Below is a small trained network, with its code and all its weights. Each question gives an input and a target symbol and asks what happens when units are switched off, that is, made to give their printed mean instead of their output.

import numpy as np


def w(rows, s, z=0):
    codes = np.array(rows[::2]) - 128.0
    scale = np.full(codes.shape[1], s)
    scale[-1] = z or s
    return codes * scale


def f(y):
    return y / 2 * (1 + np.tanh(0.7978845608 * (y + 0.044715 * y**3)))


def softmax(a):
    e = np.exp(a - a.max(-1, keepdims=True))
    return e / e.sum(-1, keepdims=True)


def log_softmax(a):
    a = a - a.max(-1, keepdims=True)
    return a - np.log(np.exp(a).sum(-1, keepdims=True))


def net(x, mask):
    ids = ['ΔΘΨΩαβεζημστφ'.index(c) for c in x.split()]
    T = len(ids)
    res = E[ids] + P[:T]
    u = 0
    for l in range(3):
        r = res
        for j in range(3):
            rows = slice(2 * j, 2 * j + 2)
            q, k, v = (r @ M[l][rows].T for M in (Q, K, V))
            z = softmax(np.where(np.tri(T) > 0, q @ k.T / 2**0.5, -1e9)) @ v
            o = O[l][rows]
            res = res + np.where(mask[u + j], z, o[:, -1]) @ o[:, :-1]
        u += 3
        y = f(res @ A[l][:, :-1].T + A[l][:, -1])
        res = res + np.where(mask[u : u + 8], y, B[l][:, -1]) @ B[l][:, :-1]
        u += 8
    return log_softmax(res[-1] @ U[:, :-1].T + U[:, -1])


Q, K, V, O, A, B = {}, {}, {}, {}, {}, {}
E = w([
[136,135,137,94,110],'Δ',
[158,73,74,156,166],'Θ',
[191,103,133,101,164],'Ψ',
[173,150,138,140,153],'Ω',
[50,70,68,97,145],'α',
[153,84,142,76,128],'β',
[164,90,150,123,71],'ε',
[184,180,110,191,223],'ζ',
[101,148,188,49,142],'η',
[213,81,180,103,121],'μ',
[112,221,106,111,249],'σ',
[159,185,86,228,85],'τ',
[85,181,225,72,32],'φ',
],0.012)
P = w([
[179,200,93,153,236],'0',
[178,254,2,61,175],'1',
[96,34,123,178,243],'2',
[244,249,63,46,129],'3',
[104,13,154,116,208],'4',
[204,140,4,47,124],'5',
[78,154,159,181,203],'6',
[208,186,31,86,93],'7',
[107,76,190,123,206],'8',
[164,255,7,162,80],'9',
[147,87,197,120,218],'10',
],0.0055)
Q[0] = w([
[208,173,255,143,239],'0.h1',
[66,189,121,159,113],'0.h1',
[89,102,140,176,153],'0.h2',
[88,131,127,98,18],'0.h2',
[156,144,237,171,142],'0.h3',
[202,70,206,185,113],'0.h3',
],0.0077)
K[0] = w([
[65,69,89,72,75],'0.h1',
[101,156,80,131,255],'0.h1',
[97,111,97,138,143],'0.h2',
[115,84,216,127,78],'0.h2',
[224,151,254,213,140],'0.h3',
[187,141,192,232,138],'0.h3',
],0.0066)
V[0] = w([
[185,213,131,89,213],'0.h1',
[126,109,119,217,13],'0.h1',
[84,106,158,128,212],'0.h2',
[167,170,180,96,119],'0.h2',
[94,111,111,2,155],'0.h3',
[163,111,177,146,140],'0.h3',
],0.0063)
O[0] = w([
[236,117,168,94,127,254],'0.h1',
[111,114,77,87,167,6],'0.h1',
[74,228,203,104,132,147],'0.h2',
[145,185,133,129,190,171],'0.h2',
[255,203,208,139,151,181],'0.h3',
[85,34,121,147,26,140],'0.h3',
],0.0065,0.0042)
A[0] = w([
[129,94,182,192,166,197],'0.n1',
[230,203,162,205,115,100],'0.n2',
[78,153,54,81,136,34],'0.n3',
[202,84,3,211,168,214],'0.n4',
[129,197,192,18,27,247],'0.n5',
[81,152,171,232,48,121],'0.n6',
[191,75,219,152,160,253],'0.n7',
[112,79,193,233,136,230],'0.n8',
],0.0075,0.0016)
B[0] = w([
[65,70,125,132,127,156],'0.n1',
[104,92,82,135,97,250],'0.n2',
[185,166,165,153,188,105],'0.n3',
[142,167,172,20,83,183],'0.n4',
[186,134,207,161,101,244],'0.n5',
[102,213,87,105,72,119],'0.n6',
[1,134,102,163,202,254],'0.n7',
[10,101,94,180,68,146],'0.n8',
],0.0066,0.0059)
Q[1] = w([
[77,101,155,174,197],'1.h1',
[78,115,2,111,159],'1.h1',
[162,65,68,105,202],'1.h2',
[251,154,188,165,119],'1.h2',
[165,161,97,131,99],'1.h3',
[193,113,186,42,123],'1.h3',
],0.0071)
K[1] = w([
[148,232,228,159,58],'1.h1',
[151,214,57,219,135],'1.h1',
[133,169,129,197,47],'1.h2',
[173,68,3,109,158],'1.h2',
[120,94,84,70,95],'1.h3',
[79,94,165,233,109],'1.h3',
],0.0061)
V[1] = w([
[41,150,129,163,2],'1.h1',
[138,70,194,139,107],'1.h1',
[95,121,89,191,125],'1.h2',
[137,74,63,143,146],'1.h2',
[163,211,88,157,167],'1.h3',
[93,216,171,69,150],'1.h3',
],0.0067)
O[1] = w([
[69,78,83,51,91,2],'1.h1',
[101,110,109,141,121,170],'1.h1',
[107,94,44,146,116,51],'1.h2',
[148,78,67,179,148,80],'1.h2',
[75,253,115,90,217,146],'1.h3',
[110,198,170,106,135,194],'1.h3',
],0.0071,0.0039)
A[1] = w([
[211,133,128,37,126,194],'1.n1',
[223,168,97,78,121,190],'1.n2',
[114,155,87,51,110,9],'1.n3',
[129,114,136,176,3,153],'1.n4',
[76,97,66,115,167,150],'1.n5',
[106,119,63,165,136,1],'1.n6',
[107,79,91,190,179,92],'1.n7',
[2,71,125,120,161,57],'1.n8',
],0.0079,0.0044)
B[1] = w([
[177,151,129,209,82,249],'1.n1',
[194,128,103,172,66,254],'1.n2',
[177,110,146,171,160,105],'1.n3',
[114,183,81,36,101,157],'1.n4',
[139,52,116,63,1,126],'1.n5',
[159,227,126,195,94,107],'1.n6',
[114,61,116,127,132,127],'1.n7',
[194,136,195,122,91,154],'1.n8',
],0.0074,0.0056)
Q[2] = w([
[158,125,103,254,125],'2.h1',
[151,60,98,176,111],'2.h1',
[102,117,107,51,151],'2.h2',
[177,119,117,197,95],'2.h2',
[195,114,134,134,171],'2.h3',
[164,122,51,162,97],'2.h3',
],0.0081)
K[2] = w([
[94,160,154,249,208],'2.h1',
[159,170,145,195,127],'2.h1',
[131,179,148,119,58],'2.h2',
[99,69,134,87,203],'2.h2',
[106,176,136,196,75],'2.h3',
[227,119,158,150,254],'2.h3',
],0.005)
V[2] = w([
[145,52,221,108,101],'2.h1',
[85,98,167,101,137],'2.h1',
[36,81,194,1,150],'2.h2',
[113,122,96,191,205],'2.h2',
[128,77,153,136,213],'2.h3',
[71,162,120,205,40],'2.h3',
],0.0071)
O[2] = w([
[153,100,252,152,109,157],'2.h1',
[32,95,242,145,88,68],'2.h1',
[122,31,162,184,41,1],'2.h2',
[166,22,11,67,216,128],'2.h2',
[201,78,207,166,177,74],'2.h3',
[1,149,75,17,109,145],'2.h3',
],0.0052,0.0054)
A[2] = w([
[170,196,128,191,254,34],'2.n1',
[120,104,181,185,242,71],'2.n2',
[86,71,194,162,132,255],'2.n3',
[131,171,189,55,174,14],'2.n4',
[123,162,4,119,143,246],'2.n5',
[115,122,203,140,170,85],'2.n6',
[95,148,83,89,198,92],'2.n7',
[211,176,156,84,166,108],'2.n8',
],0.007,0.0034)
B[2] = w([
[108,59,62,174,133,239],'2.n1',
[29,2,67,185,156,186],'2.n2',
[122,69,240,105,174,160],'2.n3',
[55,186,121,187,31,193],'2.n4',
[161,155,249,18,148,187],'2.n5',
[98,66,166,175,44,168],'2.n6',
[134,175,98,135,190,158],'2.n7',
[98,73,7,193,23,254],'2.n8',
],0.0064,0.0074)
U = w([
[231,163,47,213,83,119],'Δ',
[254,154,173,196,125,185],'Θ',
[115,33,29,156,111,2],'Ψ',
[140,121,88,151,176,10],'Ω',
[98,106,41,141,136,17],'α',
[123,41,99,188,152,114],'β',
[106,77,141,64,126,182],'ε',
[110,119,81,127,211,192],'ζ',
[31,91,125,216,89,158],'η',
[128,42,229,152,202,234],'μ',
[39,138,35,218,147,23],'σ',
[88,204,96,28,176,159],'τ',
[48,183,192,94,82,65],'φ',
],0.0065,0.004)

Each question gives the input, a string of symbols that net reads in full, and the target symbol t.
The units are the heads (2 rows each of Q, K, V and O) and the neurons (one row each of A and B). Each row of codes is followed by its name. A weight is (code - 128) times the scale printed after its matrix; where a second scale follows, it is the last column's (O, A, B and U).
mask holds one flag per unit, layer by layer, with each layer's heads first. A switched-off unit (its flag False) gives its mean, the last column of its rows in O or B, instead of its output. The means were averaged over made-up inputs and are rounded, as every weight is.
A unit's drop is (log p(t) with every unit on - log p(t) with that unit switched off) / (log p(t) with every unit on - log p(t) with every unit switched off).
The circuit of an input: a set's keep is (log p(t) with only the set's units on - log p(t) with every unit switched off) / (log p(t) with every unit on - log p(t) with every unit switched off). Starting from the 12 units with the biggest drops (on a tie, the unit counted first), units are removed one at a time, each time the one whose removal leaves the highest keep (on an exact tie, the one counted first), for as long as the keep stays at least 0.8.
circuit, biggest first: the units of the circuit, biggest drop first
most important unit: the unit with the biggest drop
top k neurons: the k neurons with the biggest drops, biggest first
k most important neurons of layer l: the k neurons of layer l with the biggest drops, biggest first
heads that matter: for each layer, one digit per head in row order, 1 if its drop is at least 0.15 and else 0, layers parted by /
drop when u is switched off: that unit's drop, to one decimal
input ζ η φ μ φ φ Ψ ζ η φ β, target φ: most important unit	2.h2
input μ Δ μ Ω ε, target μ: circuit, biggest first	2.n8, 2.n3, 0.n7, 1.n2
input ε η β η, target Θ: circuit, biggest first	0.n5, 1.n1, 2.n2
input ζ ε μ η α, target μ: heads that matter	000 / 001 / 100
input Θ α η ε μ Ψ Δ β μ φ, target Δ: 3 most important neurons of layer 0	0.n7, 0.n5, 0.n6
input β σ μ η η τ β ε Ψ α, target Δ: heads that matter	001 / 000 / 000
input ε Θ μ, target μ: 4 most important neurons of layer 2	2.n8, 2.n3, 2.n4, 2.n1
input ζ Δ τ φ α, target φ: top 2 neurons	0.n5, 2.n4
input φ Θ Ψ τ β, target τ: top 2 neurons	1.n2, 0.n4
input Ψ η η ε φ η, target Δ: heads that matter	000 / 000 / 000
input φ α Ω, target φ: top 2 neurons	0.n5, 0.n7
input τ η Δ, target τ: top 2 neurons	1.n1, 1.n2
input Ψ σ α, target σ: heads that matter	001 / 101 / 010
input β ε α η Ψ, target η: most important unit	0.n7
input η μ τ Ω β Δ α β, target Θ: heads that matter	000 / 000 / 010
input ε τ μ μ β ζ σ μ μ μ Δ, target μ: top 2 neurons	2.n8, 2.n3
input Δ σ β η Ω μ φ η τ τ β, target τ: heads that matter	000 / 000 / 001
input β φ Ψ, target φ: top 2 neurons	0.n5, 0.n7
input φ Θ β η η Δ Ψ Ω η φ, target Θ: heads that matter	000 / 000 / 110
input β τ ζ, target τ: most important neuron of layer 0	0.n4
input Ω φ Ω β μ ζ β μ ε, target μ: top 3 neurons	2.n8, 2.n3, 0.n4
input μ ζ α τ σ, target τ: heads that matter	000 / 100 / 001
input μ μ β, target μ: 2 most important neurons of layer 2	2.n3, 2.n8
input α η η, target η: top 2 neurons	2.n4, 2.n6
input μ ε τ, target τ: 2 most important neurons of layer 0	0.n4, 0.n7
input Ψ τ ε β μ Θ ζ φ μ, target φ: top 2 neurons	0.n7, 0.n5
input ε Θ σ ζ Ψ τ ζ, target τ: top neuron	2.n5
input Ω Ψ α α η Θ ε η Ψ Θ, target Θ: drop when 2.n3 is switched off	-0.1
